Each row has a class, written after it.
[ -11 -122 -152   71   81  -81  -10 -209  125   56  -35   55   22  -96
  -23  -55  -14 -221  -85  -15   70  114  -68    0  -31   46   75  -24
  -28  -54  -33    0  -14  191  -47   23   82  -92   29  -78  -49]	j_390
[-140   32  285 -375 -286   67 -376 -146  131   81   67  -22  239  172
   14  351 -190 -281   59  -76 -314 -180 -559 -370  337 -324  -77 -302
 -153 -123  -31  -22  419  202  143 -156  247  112   -2    9   37]	j_763
[-126  -57  450 -589 -361    5  -62  165  -98 -100  -63   84 -899  -56
  -41  104   19  102  -15 -566  -92  -24   -6 -160   94   -7 -227  -44
  124   33   26  107  165  -64  220 -174  -28  -50   99  154 -106]	j_654
[-164  -88 -353  -50  168 -264   74  -22 -723 -348 -267 -264 -317  144
 -114  -51 -370  224  -98 -292    6  133  503 -461  183  107 -181  428
    1  192  -66 -107  -41 -395   36  -59  -18 -194  264  348  218]	j_530
[ 129  -26  -52   83   96  106  -71   -9  233  -32  140 -176  368 -109
  -33  -37  107  394   45  110 -176 -151   79  184   89  -42 -207 -122
 -103    1   36 -139  282   48 -113  151   20  146   29   99 -124]	j_763
[  43   36  -15 -126  183   56   19   81 -184  -29 -362 -324  152   45
  -79  -24  127  -55 -192 -183   55   60  -53   11   47 -102 -290  194
  256  -56 -176 -300 -116 -305   71   69  -35   64   13  210  236]	j_155
[ -31  -50 -134  282 -286 -111  -73  -55 -119  182  132   69 -461 -137
 -120 -238 -357 -242 -106  -38 -273 -238  -12 -356  273   34  -67    5
 -268  235  -51 -247   79  163 -133 -369  306   37   33 -101  301]	j_418
[-190  325  210   57   39 -239   17  208   34   34  331  142 -441 -108
 -150 -101   86 -261  144  -46 -479  -61  264  259  274  -94  -76  380
  -11 -141  481 -199   54  519 -368 -360  342  -18 -271  139  204]	j_654
[ 165   13  310  145  215   36  -16  272 -161 -291 -126 -231  433  -61
 -272  -81    2  710  -28  -41  -46  197  111  287  -76  128  104  155
   37  130  139  161  386  145  -27  333 -115  306  120   34 -166]	j_530
[ 172  113  403 -398 -409  153 -159  233    7 -175  155  121 -322 -103
 -100  -80   43  328 -280 -355 -512 -210  219 -183  293 -122 -107  111
 -196  187   66   58  -64   25  195   21 -308   12  151  -47 -117]	j_41
[ 252  145   94   23   74  -60  -58 -145 -363 -270  158   40  115  -93
 -223   62 -176  417 -199  -37  -10  -72 -177  294  242  141   30  212
    8  156    8   14 -135   46 -187  300   55 -147 -301  -75 -294]	j_530
[ 159  -70 -308  271 -100  -39  -12  123  -48 -209  -63 -438  108   -6
   93 -238 -285  187 -154  162 -239  -14   28 -124  -87  -58  -52 -206
   95  -61  -20 -227   12 -367   61 -256  154  119  -54  112  188]	j_41
[-290 -174 -165   72  -87  -37 -196  -55  267   57 -330 -273  292  244
   24  -51 -157 -422 -197  -28 -339  277 -207   58  138  -70  152   25
  -72  106  170  107   -9  -36  170 -117  -39   75   35  167  102]	j_530
[-104   64  292  -17 -257  -43 -342  -28  126 -195   84 -124   47  254
 -209 -294  -42 -385 -420 -160 -789   17 -124  272  477 -142  -21  177
 -287  325  367   71  274  445   82 -106   25  205  -92  453  166]	j_41
[ -88  175 -179  458 -425 -372  191   94 -287  128  502   55 -416 -135
  -51 -287 -319 -135   99    4 -258   -1  287   81  213   44    1  -73
 -231   26  308    0   85  339 -117 -642  272   17   53  223  262]	j_763
[-183  -37  -49 -136 -447   84  -82   -5 -166  115    5   -4 -493   45
  -10  -26 -124   48  163  -52 -174   -2   13 -147  153  151  -82 -120
  -70  109   81   38  141  -11    8 -334  -17  109  -45  -79  -85]	j_530
[ 131   15 -105  192 -216 -198 -221 -143  -31  -20  169  282  258  103
  261   11  -51   91    9  144 -360   24   84  237  295 -327 -275 -120
    7 -119   20  301  328   47  208   21   55  -60 -293  186  -53]	j_41
[ 266  -40   61  -14  -42  -99 -120  186  182 -218 -197   94 -272  106
   58   37 -109   27 -131  -30 -572 -110  -37  226 -237 -142   59   37
   58   17  470 -173   19   21  201  -81  321  214  128  191 -104]	j_41
[ -64   99 -149   33  -55    1  213  -55 -311   -2  261  129 -128 -219
    8  100 -163  518  237   46   -5 -271  -20  271  159  164 -109   83
  -46  -55   75 -126  -32  -83 -130   -9 -154 -136  -86  -86 -176]	j_390
[  -5   65   32  188  -26  246   14   35  142  -40   36 -259    2  -10
 -154  139   95    3 -203   40 -245 -115 -155  -69  -24   17  170  139
  -15  153   24 -171  -94 -137 -112  202 -186  209 -186 -144   10]	j_41
[ 105 -156 -220 -181  174  201   -3  -63  191   35  124   24   73  115
 -112 -301 -131   33  -33  104   40 -187  345   57 -120  -65  339 -254
  166   71    1 -183   62  211 -111   64  104  380   41    9 -320]	j_654
[ -77  -95   53 -520  -41 -104  -34 -157  -48 -160  -74  -28 -159   63
   -5  222  -97  -88   89 -167 -171   71 -356  307  169  175 -291 -127
  159  -80  -41  -12   39 -116    7   22  171 -137  -34   61  -67]	j_763
[-231  -52 -265   49   67  105   -1 -133  169    2 -119   76   23  350
   47   43   26 -197    0   -5   51   77  125  -82 -112 -186   12  -82
   37   39  109  -15 -184    0   82  -47 -229  226  -37   57   47]	j_41
[ 426   40  -41   -4  102  -27  255    2  -78   64   30  244  512 -123
   14  152  -94  403   39   95  212  -82  -94  555 -215  -46 -244 -132
  133  -22 -175  165  -40   56   25  324  -90   76  -92  -92 -182]	j_763
[ 254  -46  250 -264  110  223  -52   72 -216 -625  229 -162 -216  165
 -252   66  178 -112   60   -8 -520    7  379 -105 -148  121  173 -145
   61  134  240  -28  349  254  195  356  135  -16  388  151   68]	j_41
[  97  -66  360 -584  -28   25 -295  150   83 -159 -181    2   84  181
   67 -140 -166  232  -35 -134    4  -30 -370  302 -241  128   28  -92
   68  -31   41 -138  119    7  129 -179 -103  325   83  195  -32]	j_390
[ 386 -156   96 -202 -160   70  -55   73   53   44 -532  -50  114 -486
  -10  147  165  179 -434 -232  199  479    6  229 -136  -72 -478   92
  310  -47 -195  203  -76 -182   16   11  191 -113 -144   37 -325]	j_763
[  93  110  430   29 -163 -434  301  119  220  284  196   24  -59 -503
 -263  -33    6   -2 -228 -363   -3   67  359  122   90  -88 -336   47
 -490  -59   66  240  172  333 -377 -134  -19 -275   58   10  163]	j_763
[  19  -69   80  134  -33   23  127   60 -108 -259  137  -66  261 -336
   12  -33  191   70  -79  157  131  317  425   94 -331   55   39 -275
  -76    7   38  202   84  221  -92   15    5 -152  -29  113  256]	j_41
[-169  -97  -44 -443 -378  -68  -85   30 -207   28   87   26  173  344
   42  -57  256  -59  -64   95 -146    1  111 -138  -96  135   62  -29
  188    2  144  -34  230 -126  110    7 -144  400  407  153  -66]	j_654
[ 229  -32 -415  -39   78  -76   53  230 -347 -512 -157   12 -379  154
  -11 -244 -374  309   -4   34 -223  210  505   32  -94  -96 -184  -58
   23  -41  204    3 -242 -297   -1 -187   -9  125  215  191    4]	j_155
[ 218 -140 -204  203  401   36  -21 -122  -73 -417 -121  123  134  166
 -136  -70  190  299 -157   99  -28    6   37  195 -405  -46  272 -320
  153  350 -143   31 -245 -217 -321  244 -172  227  -88   43 -216]	j_654
[  85 -101   64   -8  135  193 -361  -33  166 -268  176  155 -109   45
  -57 -183 -211  112 -137 -161 -201 -178 -323 -197   32 -175  172 -271
   59  304  -83 -127   76    3  109   92  114   81 -254   70   56]	j_155
[ 245 -243 -299 -111  290  -74   83 -185   74  -19  -73  101  170   82
 -120  -59 -389   51  -50   83  185 -141 -119  288 -209 -190 -109  -49
  162   -1   56 -239  -20 -173   57  161   82  155   28  119  -36]	j_390
[  67  -39   -8 -162  197  -60 -141  -90 -114 -206 -339  158  208  152
  173   26 -427  370 -112 -151  -67  -93 -273  134  124 -147  -78  154
   58  -24 -229   -1  -83 -272  387    4    7  -73  -14  183 -168]	j_561
[  46 -224 -363  625   79  -85   49    7 -148 -213 -243   97 -389 -105
 -122 -352 -386 -171 -232  -23 -206   74  194  259  -86 -112   -2 -372
   27  -67  -68 -265  -28   24 -187 -353  171   12  170   18  176]	j_41
[-205 -183  -99 -200  232  -71   70  -38  210  141  136    1  -13   93
    6  -80  115 -399  165  235  629  280 -143  161 -734  136  424 -140
 -132 -276  254  -10   36   86 -130  -39   83   51  117  200  -39]	j_418
[ -28  138   22  -16   -2 -238  -84  -50 -299   85  236    2   -1  152
  -55 -194   -2 -416   89  117  -18   19  358  -83  303 -202  -46   90
 -239  -66   40  312  245  278   -8  135  -11 -271   69  205  230]	j_654
[-367  272  108 -467 -172 -220  126  282 -382  190  209  -63 -246 -144
  -75  108 -363 -154  124  -63  -45   -8 -474  -91 -394   20  376  445
  236 -213  365 -133  -95  104  131 -768  303  101  209  288  151]	j_390
[ 185  -98  118  348 -173 -144  160   -2   90   97 -168 -127   76 -546
   41  214   30  -75 -181 -251   69  310 -129   99  252   51  -94   69
 -102  -79  -11  258 -112  -26    1    1   28 -643 -137 -274  -50]	j_561
[ 323  -31   23  -13   48   41    3  -83 -100 -519  259  164  178  109
   19 -210 -169  140   33  179 -542 -123  271  332  261  -43  -22 -297
 -400   78  -71  117  176  277   -8  158  -35  -53  -71  130  -19]	j_654
[-119   58 -174  -59  -16 -255  142 -101 -160   18  270  144 -322  100
   17  102 -176 -242  118   79 -111   72   28   90   11    9  166  207
 -217 -158   69  147  -61    8 -183 -180  -20  -63 -178   -5   46]	j_561
[-132  200  401 -213    9 -106   -2  101   71   31   60  115  -96  139
 -143  -42 -373  232   19 -258 -569 -451 -274   53  206 -118   93  293
 -279  265  155   43  130   58   77  -94 -266   56 -105  112   10]	j_390
[ -29 -120 -299 -214 -352  -71 -104 -227 -504 -157   48  284   77  138
   27  183 -547  442   -7   13 -435   65 -175  179   20   -6  -45  -98
   69  122  -37  152    8 -326  290 -183    4  160 -225   39 -194]	j_418
[ 237   23  -72 -122 -160 -254   51 -122 -207 -286 -141  248 -115  -65
  -78  -53 -110 -432 -328 -243 -322  418  -86  100  337 -118 -240 -241
  119   48  -40  333 -272  -40  -56  -58    6 -251   13  -15   49]	j_561
[ -77  -65  -31 -233  -37   26  -12  -56  129   80    0  168  -98   84
  112   73   44  106   96  -57  -20   23  -91    3 -105  -24  122  -66
   98  -26  191   -2  -19 -112   84  -14  -16  200 -158  -30 -183]	j_418
[ 100 -116 -125  144   34   19   11 -141  249 -271   18  -79   -6   -5
  118 -320  107 -263 -134  166 -198  -88  303   31  151  -18 -209 -535
  -41  -58 -247 -148   -4  -41  -44  190  -51 -158  123  135  165]	j_654
[-374  -41  146 -255 -177  251 -192   83  280  -41  112  -43 -134  147
  125   24  203  -48  155   97 -337  -54  -19   12 -125  -15  321  -72
 -477   -1  430   96  213  373   49 -266  -66  251   69  115  -13]	j_561
[  31  -43  -60 -189   -6  -71   76  -84   13  -47 -173    7   87  233
  -15  -18  -58 -127  -78   -4 -175   78   -8  211  -98   93  -31  -66
  113    3   69   55    8  -85  -15 -109  -82  176  201  108  -91]	j_390
[   2  -55  212   83   52  146 -123   21   -7 -362 -164   40  -98  225
  -34  106   24  304  -86 -188 -379 -117    9  136  -80  -93  -33 -116
  -63  239  232  227   68   42  249  175 -274  -17  150    4   68]	j_530
[ 150   -2  124   14  153  100 -272  135  105  -45 -244 -193  279  116
   -2 -349 -211  -67 -182  -58 -129 -113  -68  207  217   -8 -141 -155
 -329   44 -348  -12  140  206  -98 -244 -105  114  589  176  174]	j_763
[  45 -194  -83  -15  428  314 -180  110  -32 -484 -389  141 -398  389
    8  -36  122  321   54 -141  -59   64  276 -212 -120  -46   15 -221
  490  262  -75  101  127 -299  148  461   79  303  147  -34 -192]	j_763
[-250  186  -21  -13   16  -76  394   89 -234  397  197 -152  526  -84
  -88   90 -244 -123  250  -82  354  117  277    1  122  -68  -63  335
 -482 -381   84  -63  -45  184  250 -291   21 -407  236   25  293]	j_41
[-109   30   -3 -130 -145  -53   87 -183   61   95  -14   39  146  130
  -12   41   -1 -156  -75  -17   -3  127  -55  -36  178 -105   -6 -104
   21   19   34  214  -54   77   22 -122   29  203  -40  -40  -53]	j_654
[-420   96 -121  285 -249   86  146  -81  244  246   62  -56  -60  208
  171   44  189 -657   63  183  -19  115  -61  -57  128  149  137 -155
 -181  -92   74  -99 -120  -17 -229 -319  -47  110 -195   -6  180]	j_390
[-158  123  -49  -90   98  -43  143   56   53  212   96 -218  -20   76
   23   67   59 -285  130   67  183   95  177 -144 -290   26  154  180
   87 -139  263 -153 -193 -169   41 -181  -26    4   -4   27  364]	j_561
[  38 -170 -400  235 -151   11  -28 -197    4 -186  321  316    8  208
   69   86  -34   93  139  334 -361  -19  -63  256 -574 -100  403 -177
  208 -115  518 -273   47   84  113 -195  257  189 -610   68 -337]	j_530
[ -13  -82 -283  -33  143 -204  364  -79 -378  -55   61   19 -202  -69
 -123 -254 -372  -91  -90  112  455  127  616  161 -134  304  -44  -91
   90  -86 -325  -60 -146  -94 -269 -175  153  -32  457  159   95]	j_155
[  38   26   53   -5  150  -19  116  -78  412  470  219   51  -37 -181
   68 -317  137 -128  212   90  237 -484  -85 -170  340  -38    8  132
  179  -69 -186 -373  160  170   85  218  192  -45  -28  -74 -112]	j_530
[ -16 -100   75 -307   14 -357  -45  -20  -87 -273  212  241  -75  208
   15  156 -192  -78 -105 -193 -195  114  -85  277  -41  -59   40 -120
   89 -138   36  111  -49  -86  -38    2   43   26  -34   92  145]	j_418
[-454  -67  269 -265  -51   30 -245   22  388  288  -36 -206  210  162
   33  362  257 -213   17 -177  -60  -31 -540  245 -305   76  397   76
 -348  -71  311   63  -73   96  141 -241 -115 -108  378   45    0]	j_561
[ -30  -46  -72  -63 -205  -93  -53  209 -171 -108   39 -161 -129   79
  -20  -76  -37 -185  -44   -7 -361  144  213  -86   52  -14  -62   53
   97  -47  103  -14  303   44   37 -203  214  171  188  300  116]	j_155
[ 114  105 -124   73   97   73  115 -171  -20   72  121  113  101   55
  -64    7  -20   16   94   39  263   59  150 -275  188 -166  -57  -86
 -129   -2  -51  274  -22   66   31  148 -137  -10  191 -140 -145]	j_654
[-246  176  137   49   32  -58  -81  -57 -233  177  141  -10  -27    4
 -186   22 -187 -172   79 -146  -24 -140   23 -494  363 -144  -41  131
 -202 -117 -368  -94  179   29   81  -20  -39 -223  169  -94  259]	j_561
[ 113   73  -49   -1   74  -58   90   28  148  101  274  261  289 -101
   78 -110  -48  -79  -27  -58  -32 -125 -117    6   32 -229   -2 -262
 -119  -46  111  -21   88  221   18  124   94   48  -25   21  171]	j_763
[-195  258   26  -81  -64 -154   61   40 -125  416  142  -36  147   14
   10  -46 -336 -282  350  -98  207  116 -342 -253  540 -167   52   83
 -288 -113 -118  190  -31  165  -53 -491  274 -168 -290 -114  112]	j_763
[ -51  281  401  148 -243   16  -15  220  -85  323  -38 -257   98 -160
 -165 -178  168   23  -69  -51  -27  125  118 -165  494  -60  -17  334
  -75  152  -21  118  115  101 -142 -305  142  204 -188   -4   75]	j_155
[  66 -227  117   19   81   58 -193   -5  270 -404  -65  -92 -569   25
  -61  -65  395  360 -272  -81  -99 -264  294  204 -109  -44 -185  -80
   85   99   72  -21 -148  -91 -206  140 -199  -13  302    4 -159]	j_654
[ 124   81   -9  225 -205  179   67    0  125  338 -196 -248  129 -143
 -111 -188  306 -515 -110   87  175  182  -54 -362  -56   75   -2 -123
  394  146  108 -249   11   68   43  -73  133  220   84  -11   69]	j_654
[  76  131  -28  150 -306  133 -324   28  -36  -48   36 -347  213  -55
  -66  -36  -12    4  -37  197 -111  102   -6 -153  133   42 -331 -178
  350   73  -66   32  270  253   75  -31  118  202   76  157    8]	j_390
[ -56   69  -51   47   20  -44 -109 -120  110   95  -34   83  -94   42
   15  -56  -37  -81   -5 -126 -180    3 -142 -168  215 -152   44   10
   63  -21  101 -105   26   60   40 -111   89  148 -156  -10  -40]	j_155
[ 352   11    1  168 -114   31  -67  113  156  120 -412 -254  443 -257
  191 -197  245 -231 -291  -22  129  229  -90 -162  308 -131 -184   23
  233  -11 -200  117  -35  190  119   14  192 -119    7   63 -130]	j_530
[ 194   96  136   30   38  213  -52   85 -171 -178  177 -282 -267 -101
 -260    7   72  321  -33 -217 -340 -165 -137   45   80  151  -98 -285
   64  386   28    2  220  -85 -186   66  101  154   68   21   92]	j_155
[  78   24  377 -291  136  183  482  180   94   80  -27  -74 -102 -209
 -226  143  191  203  138 -181  314   14  228  -95 -241  210  -65 -161
  -68  -14  -67  145  143   -9 -183  199  -61   -4  240 -290  -91]	j_155
[ 294 -134 -388  345 -112  131   22  -52 -195   17   16  -27  404  -69
 -149  -41  -83  -82 -111  171   33   36   96 -143 -178 -167 -119 -338
 -207   96   88  -36  240  145  -79  113  -22   46  115  -16   42]	j_561
[ 151  128  219  136 -191   92   72  223    9  147  174 -388  179 -157
 -226    8   10  -76  -69   86  -10  -91  156 -122  -14 -155 -171 -118
  207 -187  224 -158  452  229 -132 -227  392  179  172   63   86]	j_763
[ -34 -181    8  -65  278 -125  261 -182 -161 -184 -142 -106  450   -1
 -207  136 -222  253  -13  -68  300  209   74  263 -331  -17   -4 -146
 -184  -21 -132  169  -35 -195  139  261 -106 -296  -90   68   23]	j_561
[-119   33  -13   55  -10 -103  268  -25  129  370  -17  -97  103 -192
  -92 -158 -293  -27  116  -63   66 -228 -296  119  210   -9 -157   53
 -101  -17 -155  -61   42  121  155  -68   18 -160   97  -27   36]	j_530
[  44   22  -19  168 -381 -237  174  105 -189  334  144  -84   86 -197
   41   68  -12 -356  -88 -126   46  221  261  -61  127 -139 -139   41
 -347 -424 -169  246  179  142   88 -381   32 -377  373   80   94]	j_155
